Here are made-up objects, facts about them, and rows of numbers that follow some of those facts. Name the object behind each unnamed row.

Named rows:
drofal: [ -3  -3  -1  27  18  -1 -24   2  16  25   0  17  -5  -5   9 -10  -5 -19
 -14  -2 -24  -3   6   8  16 -13  -7   7   3 -14  -5   8  -7]
tedukam: [  2  -1  -6  12  -4  11  45   9   9 -22   8  16 -16  10 -37  -8   6 -18
  18  -8  11  -7   4   9   1 -17  -3  -2  -5   8   2   5  -2]
pati: [ 31 -10   2   1   4  18  22   4  -6 -13  -2  12   0 -16 -18  -7 -10 -13
   4  22 -13   0 -13   3   8 -11  -1   4   6  14  20   9  -6]
stobom: [ 13  -4 -12  14   9  -3   9   2   8  11   8  12 -13 -23  40 -26  12 -30
  -9 -16 -24   5  -2   6  23  -8  -6  13 -24  -3   1   6   3]
vopom: [ -4  -8   3 -24 -19  29  30   9 -16 -21  -1 -15 -13  -6 -18   5  -6  -3
  30   5  20  -1  -6   1  14 -10  13 -12   4  12   7  17  25]
toston: [  3  -8  -7   7   6  16 -27   4  -1  14   4   5   0   5  -6   2   7 -15
  -2  -2  -8  -4  -5   3  11 -11  -3  -1  10  -3   3  10  10]
lestefor: [-15  -4   0  10  -3  20   2  10  -9 -12 -10  -5  -7  12 -19   1 -10   3
  10  -1  11   2  -8   4  25 -10   0  -2   4   3   3  20  14]
gobrul: [ 17 -10  -2   0   9   6  22 -12   4  12  -1  14 -11 -17  31  -5   3 -23
   8   2  -7 -15   1  -5  -2 -14 -12 -16   0   0 -16  19  -1]
druva: [ -4   1   1  26   5   6 -20   1  15  19  11  23  -9   4  17 -10  -7 -27
 -19 -11 -28  -6  -7   3  21 -13 -11  32   9 -33  -8  16 -15]
kilum: [  3  -6   3  11   2  12  16  -2  -4   3   6   5  -6  -6  -4  -9   2 -23
   2  11  -5   4  -6   4   6 -14   8   0  -5   3   5  13   2]
kizedu: [ 11  -8  -1  -3   0  15  10  -1  -3   9  10   5  -6 -11  -1  -3   7 -26
   4   8  -8  -2  -5   3   2 -13   7  -4   2   5   7   9   7]
nera: [-18  -3   6   9  -4  20 -15  10  -6  -4 -12 -13  -6   6 -26  -1 -10   6
  16   5   8   4   6   8  24 -11   5  -3   3  -3  -5  16  14]
trotri: [ -9  -6   5   9   8   2  24  -2   5   4   6  17 -10 -20   9 -13  -6 -25
  -3   6  -6   0  -6   6  13 -13   5  -2  -1  -3   9  13  -3]
flobu: [ -2  -2  -4  30  20  -1 -11   2  13  19   0  22  -6  -1  12  -9  -6 -20
 -19  -5 -23  -4  -4   6  17 -12 -10   8   2  -9   0  11  -8]
peresun: [ -8   0   5  19 -10  22 -27   2  -1   7  13   6  -5  17  -4  -5   0 -20
  -6  -6 -10   0 -11   1  20 -13  -5  35  11 -33  -7  21  -6]
sustum: [  4  -8  -7   8   6  16 -24   5  -1  14   4   4   0   5  -6   1   7 -15
  -2  -2  -8  -4  -5   3  11 -11  -3   0   9  -4   3  10   9]
fumok: [  1  -5 -17  19   8   5 -23   9   3   7   0   1  -8  -1  25 -18  12 -11
  -6 -24 -13   5  -2   6  34  -6 -14  13 -15  -6  -2   9  13]
safli: [-20  -7  11   7  -9  31  72  12  -6  -8   3 -40 -13  18  10   4 -40  -5
  13  10  31  10   4  -6  11 -15  31   2 -14  36   5  15  25]

How the objects are related:
Ψ: is of sort; Φ: points at; ξ: comes just before
(pludus, Ψ, b); (deron, Ψ, a); (klazade, Ψ, b)
(klatu, Ψ, b); (trogel, Ψ, a); (plepor, Ψ, a)
(vudom, Ψ, b); (fumok, Ψ, b); (pide, Ψ, a)
(lufla, Ψ, a); (firu, Ψ, a); (nugra, Ψ, b)
(segrom, Ψ, a); (mugusa, Ψ, b); (tretrekluk, Ψ, b)
(rosuk, Ψ, b); (drofal, Ψ, b); (drafin, Ψ, b)
(drulipum, Ψ, b); (stobom, Ψ, a); (dugel, Ψ, b)
(brozomur, Ψ, b); (furuk, Ψ, b); (nevol, Ψ, b)
(skefir, Ψ, b); (nokul, Ψ, b); (brumu, Ψ, b)
(ploflivak, Ψ, a); (fosak, Ψ, a); (bretir, Ψ, a)
(ruraplun, Ψ, b); (brurem, Ψ, b); (doklistes, Ψ, a)
(pagru, Ψ, b); (zupludo, Ψ, b); (skido, Ψ, b)
(sustum, Ψ, b); (steror, Ψ, a); (kodun, Ψ, a)
(ganum, Ψ, a); (ribe, Ψ, a); (dafidruk, Ψ, a)
(mefir, Ψ, b); (gaskik, Ψ, a); (gobrul, Ψ, a)
(roske, Ψ, b); (sofulal, Ψ, b); (lukon, Ψ, b)
(neklozil, Ψ, b); (safli, Ψ, a); (zagom, Ψ, a)
(trevuskin, Ψ, a); (turoplum, Ψ, a); (gabram, Ψ, b)
(sogrek, Ψ, b); (diza, Ψ, b); (skobo, Ψ, b)
(plofo, Ψ, b); (druva, Ψ, b); (veskifla, Ψ, b)
(bazol, Ψ, a); (leskul, Ψ, a); (zunu, Ψ, b)
(limedrom, Ψ, b); (vusak, Ψ, a); (meris, Ψ, b)
(rostik, Ψ, a); (stizetris, Ψ, a); (toston, Ψ, b)
(trotri, Ψ, a); (kilum, Ψ, a); (febel, Ψ, a)
(rudo, Ψ, a); (milak, Ψ, a); (vopom, Ψ, a)
(podor, Ψ, b); (lestefor, Ψ, b); (gestur, Ψ, a)
(rogun, Ψ, a); (klinas, Ψ, b); (vadek, Ψ, b)
(zubom, Ψ, a); (duske, Ψ, b); (gadru, Ψ, a)
(plurugris, Ψ, a); (madrim, Ψ, b); (drozes, Ψ, a)
(koveses, Ψ, a); (tesuk, Ψ, b); (pati, Ψ, a)
(pletegre, Ψ, a); (grostek, Ψ, a); (bruras, Ψ, a)
(grubros, Ψ, a); (stogiklom, Ψ, a); (flobu, Ψ, b)
(bruman, Ψ, a); (mapi, Ψ, a); (sibigrir, Ψ, a)
(kibrin, Ψ, b); (zedokik, Ψ, b); (plefli, Ψ, b)
(mepar, Ψ, b); (fizum, Ψ, a); (kledrun, Ψ, b)
(peresun, Ψ, b); (rusto, Ψ, b); (kizedu, Ψ, a)
(dritan, Ψ, b); (flidro, Ψ, b); (repli, Ψ, b)
(kudren, Ψ, a); (stastim, Ψ, a); (peskil, Ψ, a)
(risigre, Ψ, b); (skaras, Ψ, a); (trutun, Ψ, b)
(nera, Ψ, b); (mife, Ψ, a); (klastar, Ψ, a)
(tefodis, Ψ, a); (riskur, Ψ, b); (pasestas, Ψ, a)
(grudragra, Ψ, b); (poskas, Ψ, b); (tedukam, Ψ, a)
(brupil, Ψ, a); (drastek, Ψ, a); (pludus, Φ, dugel)
(trogel, Φ, ruraplun); (plepor, Φ, mefir); (fumok, Φ, ploflivak)
(pide, Φ, vudom); (lufla, Φ, gadru); (nugra, Φ, skefir)
(segrom, Φ, safli); (mugusa, Φ, dugel); (tretrekluk, Φ, kledrun)
(drofal, Φ, gadru); (drulipum, Φ, gabram); (stobom, Φ, ploflivak)
(brozomur, Φ, madrim); (furuk, Φ, meris); (skefir, Φ, mefir)
(brumu, Φ, klazade); (bretir, Φ, skido); (ruraplun, Φ, vudom)
(brurem, Φ, nokul); (doklistes, Φ, peresun); (pagru, Φ, pletegre)
(zupludo, Φ, sofulal); (skido, Φ, ploflivak); (kodun, Φ, zagom)
(lukon, Φ, kizedu); (neklozil, Φ, podor); (safli, Φ, steror)
(turoplum, Φ, steror); (sogrek, Φ, skobo); (plofo, Φ, ganum)
(druva, Φ, peresun); (veskifla, Φ, pati); (leskul, Φ, pati)
(zunu, Φ, plofo); (limedrom, Φ, vudom); (vusak, Φ, pletegre)
(rostik, Φ, trotri); (stizetris, Φ, gobrul); (trotri, Φ, drozes)
(kilum, Φ, sofulal); (febel, Φ, stogiklom); (rudo, Φ, pasestas)
(milak, Φ, lestefor); (lestefor, Φ, grostek); (gestur, Φ, duske)
(rogun, Φ, tesuk); (klinas, Φ, ruraplun); (zubom, Φ, zunu)
(gadru, Φ, vudom); (plurugris, Φ, stastim); (madrim, Φ, gobrul)
(drozes, Φ, zunu); (flobu, Φ, lestefor); (bruman, Φ, segrom)
(mapi, Φ, steror); (sibigrir, Φ, segrom); (kibrin, Φ, fosak)
(zedokik, Φ, ganum); (plefli, Φ, grubros); (mepar, Φ, koveses)
(fizum, Φ, ribe); (kledrun, Φ, peresun); (peresun, Φ, gaskik)
(rusto, Φ, duske); (dritan, Φ, drafin); (repli, Φ, gobrul)
(kudren, Φ, pati); (risigre, Φ, toston); (skaras, Φ, podor)
(trutun, Φ, mefir); (nera, Φ, ruraplun); (mife, Φ, podor)
(klastar, Φ, kledrun); (tefodis, Φ, klazade); (grudragra, Φ, plofo)
(poskas, Φ, pasestas); (tedukam, Φ, mefir); (brupil, Φ, nevol)
(drastek, Φ, deron); (trogel, ξ, gobrul); (fumok, ξ, stizetris)
(pide, ξ, kledrun); (lufla, ξ, riskur); (mugusa, ξ, lestefor)
(tretrekluk, ξ, trotri); (drofal, ξ, trutun); (stobom, ξ, mepar)
(brozomur, ξ, safli); (brumu, ξ, mugusa); (bretir, ξ, roske)
(pagru, ξ, brumu); (zupludo, ξ, sogrek); (dafidruk, ξ, ploflivak)
(mefir, ξ, kodun); (gobrul, ξ, mapi); (roske, ξ, vusak)
(sofulal, ξ, klastar); (safli, ξ, diza); (sogrek, ξ, plefli)
(plofo, ξ, mife); (druva, ξ, deron); (leskul, ξ, drozes)
(stizetris, ξ, brozomur); (febel, ξ, plofo); (rudo, ξ, pide)
(vopom, ξ, veskifla); (lestefor, ξ, vopom); (gestur, ξ, sibigrir)
(klinas, ξ, skaras); (drozes, ξ, kibrin); (tesuk, ξ, bruras)
(bruras, ξ, tedukam); (flobu, ξ, ruraplun); (sibigrir, ξ, leskul)
(zedokik, ξ, fumok); (plefli, ξ, mefir); (kledrun, ξ, turoplum)
(flidro, ξ, grudragra); (repli, ξ, klinas); (skaras, ξ, nera)
(trutun, ξ, sofulal); (riskur, ξ, segrom); (grudragra, ξ, bretir)
(tedukam, ξ, tefodis); (brupil, ξ, febel)

Name these rows:
No name comes twice in this set of rows, the named rows included.
[  0  -1  10  11 -12  18  13  -3  -4   1  15   7  -9   0   0 -10   0 -29
   0   5  -8   3 -10   1  11 -14   5  26   0 -20  -2  19  -7] => doklistes
[  1  -1 -15  33   5  12   3  11  13 -13   8  20  -5  36 -53  -7  20 -15
   8 -15   9  -8   5  10   0 -19 -16   3   0   1  -1   2  -6] => skefir
[ -4  -4  -5  24   8  13 -13   5   2   3   2   8  -1  16 -20  -6   7 -13
  -2  -3  -1   0  -2   6  11 -14  -6   4   2  -4   1  11   2] => nugra
[-10  -2   9  -3 -17  22  31   4 -10 -17   3  -5 -14  -1  -9  -5 -11 -11
  17   4  10   2  -8   2  18 -12   9   9  -1  -4   0  21   7] => klastar
[  1  -6   4   5   5  16 -53   3   3  27  -2  -9   1  -6 -21  -1   5 -10
   7  10 -14   1  19   9  10 -13   5  -5   9 -11  -7   4  10] => vudom
[ -2  -3  14   7   4   5  -3  -1   8  19  -2  -1 -10 -26  -6 -12  -8 -19
   9  17 -17   3  21  11   9 -14  13  -2  -4  -9  -8   6  -1] => pide
[ 24  -7   6  15   6  16  30   4  -7 -19  -5  12   0 -12 -22 -13 -15 -11
   2  25 -10   6 -14   4  12 -12  -1   8   0  14  19  12 -12] => kudren
[ -1  -4  -1   3  -3  11  25   4  -4  -7   1  -1 -13 -11   7 -12  -1 -15
   9  -3   0   5  -3   5  19 -10   4   2 -11   4   3  14  10] => bretir
[ -8  -2   3  22  11   6 -21   4   8  16  -6   6  -5  -3  -6  -7  -7 -10
  -4   2 -15   0   8   9  19 -12  -2   3   3 -12  -5  10  -1] => klinas
[  8  -2  -6  20   0  10  34   5   8 -14  13  17  -9  13 -38 -11  16 -25
  12  -2   6  -4   3   9  -6 -19  -3  -1  -7   7   3   3  -5] => plepor

The same objects again, as new rows of numbers:
Named rows:
nokul: [  6  10   4   5   0  12   1   5   4 -10  11  13  -2 -11   0   0  -3   2
   0  -3   7  -7   2  13  13   6  10]
fumok: [  2   4  15   8  -4 -14  -2  18   5   5   0   2  -9  -6  -4   2  -1  35
  -4   1   5 -15  -4  26  14   9   8]
peresun: [  4   7  16  -4   3   8   0  -2   6   5 -13   7  -9  -6  -7  -3   5 -13
  15   3  -4 -14  -8  -6  31  -3   7]
sogrek: [  1   5  11   7   5  -3   6   8   9  -7  22   9  -3  -7 -13   0   2  23
  -7   2   2  -6  -5   5  14   6   7]
segrom: [ -6   3  -1  -6  11  -6   0   0  12   9  11 -18   9  -7  -4   6   4 -13
  11  -4   9 -17  -1  14   1  -6  10]
rosuk: [  6  11   4   4   0  11   1   5   4 -10  10  12  -2 -11  -2   0  -3   2
   0  -3   6  -7   2  12  13   6  10]
klastar: [  0   8   7  -3   8   6 -18  -4   2  33 -24 -16   8 -10   7   2  -8 -47
  21  -5  18  -6   1   7   9  -2   2]
lufla: [ -2   4  11   3  -6 -34  26   1  13  -4  36   7  -9  18  -2  -2   6  39
 -22  10   4 -16 -12 -15   2   2  10]
madrim: [ -5   2  14   0  23  18   8   9   0   8  24   3  -5  -4 -16 -10 -16   0
  -9   1   3   6   4  25  13   3  25]
rogun: [  0   7   6   1  -6 -13  -1  -4   6   7   9  -2  -1   2   5  -2   0  -8
   0  -1  13 -10   1   5   3  -1  12]
febel: [ -2   2   8   6   1 -21   9   0   9   7  18   1  -3   8   3   0   1  11
  -6   3  11 -12  -5  -4   3   4   9]
trotri: [ -3   3  11   5  -1 -25   0  -1  11   9  27  -1  -3   3   7  -1   5  12
  -7   2  12  -7  -6  -9   2   7  11]
flobu: [  0  -5  14  15   1 -21  16   6  13 -17  43  16  -9   3 -21  -1   9  48
 -21   6  -2  -8  -9  -3  13   4   8]
mapi: [ -4   8  -1  -8  11  -3   3   2  11   9   6 -15   8  -6   3   6   1 -13
  12  -3  10 -17  -1  11   1  -2  10]
gobrul: [ -4  -1   6   7  21  -3  26   4   3  13  24   5  -8  16   8  -5 -13   7
 -10   4  12  -7  -2   2   2  12  22]
sibigrir: [ -4   1   6   2   4 -22  11   0  12   3  22  -4  -1   6  -3   2   5  12
  -4   2   9 -15  -5   0   2   0  10]
bazol: [  3   8   2   3  -4  -6   5  -3   5   3   7   4  -2   3  14   0  -2  -9
   1  -3  15 -13   1   4   2   4  12]
firu: [  3   8   2   3  -5  -7   5  -3   5   2   7   4  -2   4  13   0  -2  -9
   2  -2  15 -13   1   4   2   4  13]

Which object is each row?
No name comes twice in this set of rows, the named rows included.
[ -2  13  17  10   0  -5  12  18  17 -28   2  10  -2   0 -24  -1   1  19
   1  10   8  -1   7   2  11   7   2] => trutun
[  2   9  -6  -5  10  37 -64   0  -3  36 -43 -18  29 -42 -23   5 -25 -89
  22 -17  22  15   7  53  15   5  -8] => veskifla
[  0  -3  10  20   6  -5  -3  -9  -1  22  14 -10   3  -7   4   3   2  -9
   7  -7  21  -5   7  -1   0 -11   2] => skaras
[  5   8   3   7   9  16  -4   7   3   1   3   7   3 -15  -2   3  -7  -5
   4  -4  10  -4   0  13  12   9   5] => sofulal
[  3  15   3  -2  -6  -6  -1  -2   7   4  13   3  -2  -2  29   0   0  -9
   2  -3  16 -10   0  -5   1  11  16] => ganum
[ -1  -1  15  10 -10 -45  16  11  10   5  13   3 -16  18   8   1   6  50
 -14   7   9 -26  -9   7   4   9  13] => stobom
[  0   9   8  -1  17  26 -19   8  -1  21  -9  -9  10 -24 -10   0 -15 -30
  12  -6  12   6   5  27  13   3   6] => brozomur
[ -2  -4  -1   3  -2 -20 -18  -5   9  14   3  -1   8   2 -17   0  -6 -22
 -10  -1  16  -4  -7  16   6   7   3] => leskul
[ -2  17   8  -6   3   0 -35  -1   5  32   1 -19  12 -23  25   1  -6 -38
  15  -8  23   5   2   0   1  10   8] => drozes
[  4   9  16   3 -15 -12 -18  20   0  10 -21  -5  -9 -12   2   1  -4  23
   3  -4  10 -19   2  47  15   6  11] => skido
[ -1   1   7   5  -6 -17  -4  -6   6   7  13  -2   0   1  -2  -2   2  -8
  -3  -2  14  -8   1   7   3  -4  10] => milak
[ -2   5   5  -2  -3 -14   0  -3   9   4  13  -7   1  -1   0   0   3  -7
   2  -2  11 -13   1  10   3  -5  13] => bruman
[  6  13   1   3  11  30 -17   7   0  12 -14  -2  10 -25   1   5 -13 -31
  16  -8  14   1   5  22  12   8   2] => roske
[  4   6   6   9   6   3  11   9   8 -11  19  14  -4  -5  -4   2  -1  21
  -6   1   4  -8  -4   3  12  11   8] => riskur

